Here is a tiny trained network, its code and every weight. The questions are about switching its units off for an input and a target symbol, where a switched-off unit gives its printed mean instead of its output.

import numpy as np


def w(rows, s, z=0):
    codes = np.array(rows[::2]) - 128.0
    scale = np.full(codes.shape[1], s)
    scale[-1] = z or s
    return codes * scale


def f(y):
    return y / 2 * (1 + np.tanh(0.7978845608 * (y + 0.044715 * y**3)))


def softmax(a):
    e = np.exp(a - a.max(-1, keepdims=True))
    return e / e.sum(-1, keepdims=True)


def log_softmax(a):
    a = a - a.max(-1, keepdims=True)
    return a - np.log(np.exp(a).sum(-1, keepdims=True))


def net(x, mask):
    ids = ['Ξγδημπτ'.index(c) for c in x.split()]
    T = len(ids)
    res = E[ids] + P[:T]
    u = 0
    for l in range(2):
        q, k, v = (res @ M[l].T for M in (Q, K, V))
        z = softmax(np.where(np.tri(T) > 0, q @ k.T / 2**0.5, -1e9)) @ v
        res = res + np.where(mask[u], z, O[l][:, -1]) @ O[l][:, :-1]
        u += 1
        y = f(res @ A[l][:, :-1].T + A[l][:, -1])
        res = res + np.where(mask[u : u + 12], y, B[l][:, -1]) @ B[l][:, :-1]
        u += 12
    return log_softmax(res[-1] @ U[:, :-1].T + U[:, -1])


Q, K, V, O, A, B = {}, {}, {}, {}, {}, {}
E = w([
[133,92,105],'Ξ',
[107,136,5],'γ',
[153,169,104],'δ',
[47,28,150],'η',
[120,182,127],'μ',
[115,135,123],'π',
[71,106,156],'τ',
],0.022)
P = w([
[237,34,220],'0',
[121,97,131],'1',
[254,67,180],'2',
[93,99,70],'3',
[131,73,101],'4',
[85,117,47],'5',
[91,94,84],'6',
],0.0045)
Q[0] = w([
[59,147,4],'L0H1',
[99,103,165],'L0H1',
],0.027)
K[0] = w([
[29,143,4],'L0H1',
[67,100,218],'L0H1',
],0.017)
V[0] = w([
[154,111,135],'L0H1',
[113,155,254],'L0H1',
],0.0064)
O[0] = w([
[138,123,138,111],'L0H1',
[98,3,186,3],'L0H1',
],0.0059,0.0038)
A[0] = w([
[76,183,151,33],'L0N1',
[167,215,175,11],'L0N2',
[2,167,125,78],'L0N3',
[215,71,165,227],'L0N4',
[76,232,108,151],'L0N5',
[136,171,133,39],'L0N6',
[155,139,213,239],'L0N7',
[243,99,157,214],'L0N8',
[163,75,28,7],'L0N9',
[132,134,120,34],'L0N10',
[250,198,178,1],'L0N11',
[184,255,239,130],'L0N12',
],0.0091,0.0029)
B[0] = w([
[138,74,151,127],'L0N1',
[101,96,119,137],'L0N2',
[221,163,145,186],'L0N3',
[5,142,80,147],'L0N4',
[144,64,154,254],'L0N5',
[107,103,143,127],'L0N6',
[94,211,162,152],'L0N7',
[119,155,39,139],'L0N8',
[190,106,211,157],'L0N9',
[128,102,140,111],'L0N10',
[96,55,104,137],'L0N11',
[51,48,185,176],'L0N12',
],0.016,0.0051)
Q[1] = w([
[9,166,118],'L1H1',
[109,160,132],'L1H1',
],0.015)
K[1] = w([
[11,183,106],'L1H1',
[116,157,94],'L1H1',
],0.012)
V[1] = w([
[131,190,253],'L1H1',
[100,9,203],'L1H1',
],0.016)
O[1] = w([
[37,78,8,86],'L1H1',
[107,239,117,255],'L1H1',
],0.011,0.0044)
A[1] = w([
[232,167,64,37],'L1N1',
[154,148,50,58],'L1N2',
[139,115,86,151],'L1N3',
[174,222,214,127],'L1N4',
[125,151,116,77],'L1N5',
[163,112,151,99],'L1N6',
[76,30,105,239],'L1N7',
[120,155,140,180],'L1N8',
[106,95,16,254],'L1N9',
[41,181,150,77],'L1N10',
[150,194,211,98],'L1N11',
[153,254,58,133],'L1N12',
],0.0079,0.0039)
B[1] = w([
[71,61,164,157],'L1N1',
[27,81,169,127],'L1N2',
[88,159,158,137],'L1N3',
[125,88,45,254],'L1N4',
[143,144,102,124],'L1N5',
[153,111,90,150],'L1N6',
[237,239,59,215],'L1N7',
[191,148,94,167],'L1N8',
[18,183,245,210],'L1N9',
[187,47,142,213],'L1N10',
[101,119,94,213],'L1N11',
[40,81,231,225],'L1N12',
],0.011,0.0064)
U = w([
[216,177,205,254],'Ξ',
[96,81,117,45],'γ',
[153,120,254,17],'δ',
[114,110,39,129],'η',
[122,107,117,14],'μ',
[179,67,183,82],'π',
[110,178,111,143],'τ',
],0.0091,0.0044)

Each question gives the input, a string of symbols that net reads in full, and the target symbol t.
The units are the heads (2 rows each of Q, K, V and O) and the neurons (one row each of A and B). Each row of codes is followed by its name. A weight is (code - 128) times the scale printed after its matrix; where a second scale follows, it is the last column's (O, A, B and U).
mask holds one flag per unit, layer by layer, with each layer's heads first. A switched-off unit (its flag False) gives its mean, the last column of its rows in O or B, instead of its output. The means were averaged over made-up inputs and are rounded, as every weight is.
A unit's drop is (log p(t) with every unit on - log p(t) with that unit switched off) / (log p(t) with every unit on - log p(t) with every unit switched off).
unit that matters most: the unit with the biggest drop
k most important neurons: the k neurons with the biggest drops, biggest first
top k neurons in layer l: the k neurons of layer l with the biggest drops, biggest first
input π γ Ξ μ Ξ, target δ: unit that matters most => L0N5
input η Ξ π, target γ: 2 most important neurons => L1N12, L0N4
input μ π δ γ μ, target γ: 2 most important neurons => L1N4, L0N12
input μ μ τ π, target δ: 2 most important neurons => L0N12, L1N9
input Ξ δ μ, target π: top 2 neurons in layer 1 => L1N4, L1N9
input δ Ξ Ξ, target η: 2 most important neurons => L1N4, L0N4
input Ξ τ Ξ, target π: 4 most important neurons => L0N8, L0N12, L0N5, L1N4
input τ τ π τ, target τ: 2 most important neurons => L0N5, L1N9
input η η μ δ, target γ: top 4 neurons in layer 1 => L1N12, L1N4, L1N7, L1N11
input τ π μ μ Ξ π, target δ: top 2 neurons in layer 1 => L1N4, L1N7
input δ π δ τ μ, target η: 3 most important neurons => L1N4, L0N9, L0N11
input δ η Ξ, target η: 2 most important neurons => L1N4, L1N11
input τ τ μ, target τ: top 3 neurons in layer 0 => L0N5, L0N4, L0N7
input π δ τ, target Ξ: 3 most important neurons => L1N7, L0N5, L0N8
input δ π π, target η: 3 most important neurons => L1N4, L1N11, L0N8
input τ Ξ π, target τ: 4 most important neurons => L0N7, L0N5, L0N12, L1N9
input μ π μ μ η μ, target δ: 2 most important neurons => L1N12, L0N8
input δ π μ, target η: top 2 neurons in layer 0 => L0N11, L0N4
input π π τ π γ Ξ, target δ: 2 most important neurons => L0N9, L0N5
input δ τ π τ π π Ξ, target Ξ: unit that matters most => L0N5
input μ π γ, target π: top 2 neurons in layer 1 => L1N1, L1N7
input γ η π Ξ δ π δ, target η: 2 most important neurons => L1N4, L0N12
input τ Ξ δ, target τ: top 4 neurons in layer 0 => L0N7, L0N5, L0N9, L0N4
input τ τ δ, target τ: top 2 neurons in layer 0 => L0N7, L0N5
input Ξ π δ τ, target Ξ: 2 most important neurons => L0N3, L0N9
input π π η, target Ξ: unit that matters most => L1N7
input μ μ π μ, target δ: top 2 neurons in layer 0 => L0N12, L0N4
input Ξ π π, target π: top 2 neurons in layer 0 => L0N4, L0N8
input η π π, target γ: top 4 neurons in layer 1 => L1N12, L1N4, L1N7, L1N11
